Below is a small trained network, with its code and all its weights. Each question gives an input and a class and asks what happens when units are switched off, that is, made to give their printed mean instead of their output.

import numpy as np


def w(rows, s, z=0):
    codes = np.array(rows[::2]) - 128.0
    scale = np.full(codes.shape[1], s)
    scale[-1] = z or s
    return codes * scale


def f(y):
    return np.maximum(y, 0)


def log_softmax(a):
    a = a - a.max(-1, keepdims=True)
    return a - np.log(np.exp(a).sum(-1, keepdims=True))


def net(x, mask):
    res = np.array(x, float).reshape(1, 3) / 4 @ E
    y = f(res @ A[0][:, :-1].T + A[0][:, -1])
    res = res + np.where(mask, y, B[0][:, -1]) @ B[0][:, :-1]
    return log_softmax(res[-1] @ U[:, :-1].T + U[:, -1])


A, B = {}, {}
E = w([
[146,236,27,66],'x0',
[74,56,6,156],'x1',
[2,206,174,185],'x2',
],0.0088)
A[0] = w([
[83,137,138,153,112],'n1',
[140,202,86,114,104],'n2',
[101,90,160,177,87],'n3',
[163,146,104,161,109],'n4',
[192,90,87,122,119],'n5',
[128,172,117,87,100],'n6',
[99,33,198,141,96],'n7',
[90,83,155,120,188],'n8',
[109,151,132,165,144],'n9',
[153,177,156,107,104],'n10',
[65,168,145,127,85],'n11',
[121,127,125,125,250],'n12',
[134,148,86,57,112],'n13',
[188,196,188,128,121],'n14',
[144,151,103,109,93],'n15',
[89,151,139,108,109],'n16',
[170,143,199,116,143],'n17',
[8,158,134,161,130],'n18',
[114,129,62,165,107],'n19',
[138,136,175,110,106],'n20',
[174,190,74,170,92],'n21',
[95,152,59,111,114],'n22',
[203,115,117,106,106],'n23',
[101,145,168,92,130],'n24',
[108,200,88,124,96],'n25',
[115,164,94,122,115],'n26',
[29,34,34,121,102],'n27',
[139,131,159,126,114],'n28',
[197,58,122,113,142],'n29',
[156,156,195,93,98],'n30',
[118,158,111,94,152],'n31',
[99,73,147,107,93],'n32',
[143,162,111,115,95],'n33',
[63,157,147,112,89],'n34',
],0.015,0.011)
B[0] = w([
[141,113,122,105,172],'n1',
[138,130,168,149,197],'n2',
[151,122,166,136,180],'n3',
[131,121,133,125,141],'n4',
[125,112,125,85,204],'n5',
[140,124,148,144,170],'n6',
[162,125,196,154,222],'n7',
[121,177,149,142,207],'n8',
[126,127,119,106,174],'n9',
[127,107,111,152,180],'n10',
[142,86,131,98,181],'n11',
[70,254,110,126,239],'n12',
[131,131,157,133,190],'n13',
[110,107,83,155,223],'n14',
[139,117,147,131,154],'n15',
[138,114,126,113,158],'n16',
[118,123,98,148,210],'n17',
[131,98,114,67,244],'n18',
[124,114,105,153,172],'n19',
[131,110,114,143,163],'n20',
[145,121,153,138,173],'n21',
[130,132,148,144,186],'n22',
[132,99,129,86,193],'n23',
[122,128,109,131,171],'n24',
[154,129,160,128,187],'n25',
[132,129,148,134,166],'n26',
[124,87,62,179,245],'n27',
[138,123,123,141,151],'n28',
[129,113,130,80,226],'n29',
[136,94,95,146,191],'n30',
[124,153,143,138,181],'n31',
[146,119,153,145,157],'n32',
[146,117,144,136,155],'n33',
[138,93,133,101,174],'n34',
],0.045,0.012)
U = w([
[179,84,11,196,108],'0',
[193,92,80,15,92],'1',
[226,131,161,174,73],'2',
[119,219,54,109,253],'3',
],0.012,0.0048)

Each question gives the input, the list of numbers given to net, and the class t.
The units are the neurons (one row each of A and B). Each row of codes is followed by its name. A weight is (code - 128) times the scale printed after its matrix; where a second scale follows, it is the last column's (A, B and U).
mask holds one flag per neuron, in row order. A switched-off neuron (its flag False) gives its mean, the last column of its row in B, instead of its output. The means were averaged over made-up inputs and are rounded, as every weight is.
A unit's drop is (log p(t) with every unit on - log p(t) with that unit switched off) / (log p(t) with every unit on - log p(t) with every unit switched off).
The circuit of an input: a set's keep is (log p(t) with only the set's units on - log p(t) with every unit switched off) / (log p(t) with every unit on - log p(t) with every unit switched off). Starting from the 12 units with the biggest drops (on a tie, the unit counted first), units are removed one at a time, each time the one whose removal leaves the highest keep (on an exact tie, the one counted first), for as long as the keep stays at least 0.8.
circuit, biggest first: the units of the circuit, biggest drop first
unit that matters most: the unit with the biggest drop
top k neurons: the k neurons with the biggest drops, biggest first
drop when u is switched off: that unit's drop, to one decimal
input [5,-6,-2], class 0: circuit, biggest first : n14
input [-2,-4,-1], class 0: top 3 neurons : n30, n14, n17
input [5,3,-5], class 1: top 4 neurons : n5, n7, n23, n29
input [-7,-1,-5], class 2: top 2 neurons : n7, n18
input [3,0,-3], class 3: circuit, biggest first : n7, n11, n34, n30
input [-5,-5,-2], class 0: top 2 neurons : n17, n14
input [-3,3,1], class 3: top 3 neurons : n14, n30, n8
input [-8,4,-8], class 1: top 4 neurons : n29, n5, n23, n2
input [-5,-4,5], class 1: top 4 neurons : n18, n27, n2, n11
input [-8,6,6], class 2: top 3 neurons : n7, n3, n8
input [6,5,3], class 2: top 4 neurons : n25, n14, n2, n22
input [-4,-2,-3], class 2: top 2 neurons : n18, n7
input [5,2,4], class 2: top 2 neurons : n29, n2
input [8,2,6], class 2: unit that matters most : n2
input [-7,-8,-7], class 0: top 2 neurons : n17, n14
input [-6,0,-7], class 1: top 2 neurons : n29, n5
input [-1,-7,6], class 0: drop when n14 is switched off : 0.3
input [-7,5,-5], class 2: drop when n7 is switched off : 1.6
input [-5,2,0], class 2: drop when n7 is switched off : 0.2
input [-1,3,6], class 1: unit that matters most : n18
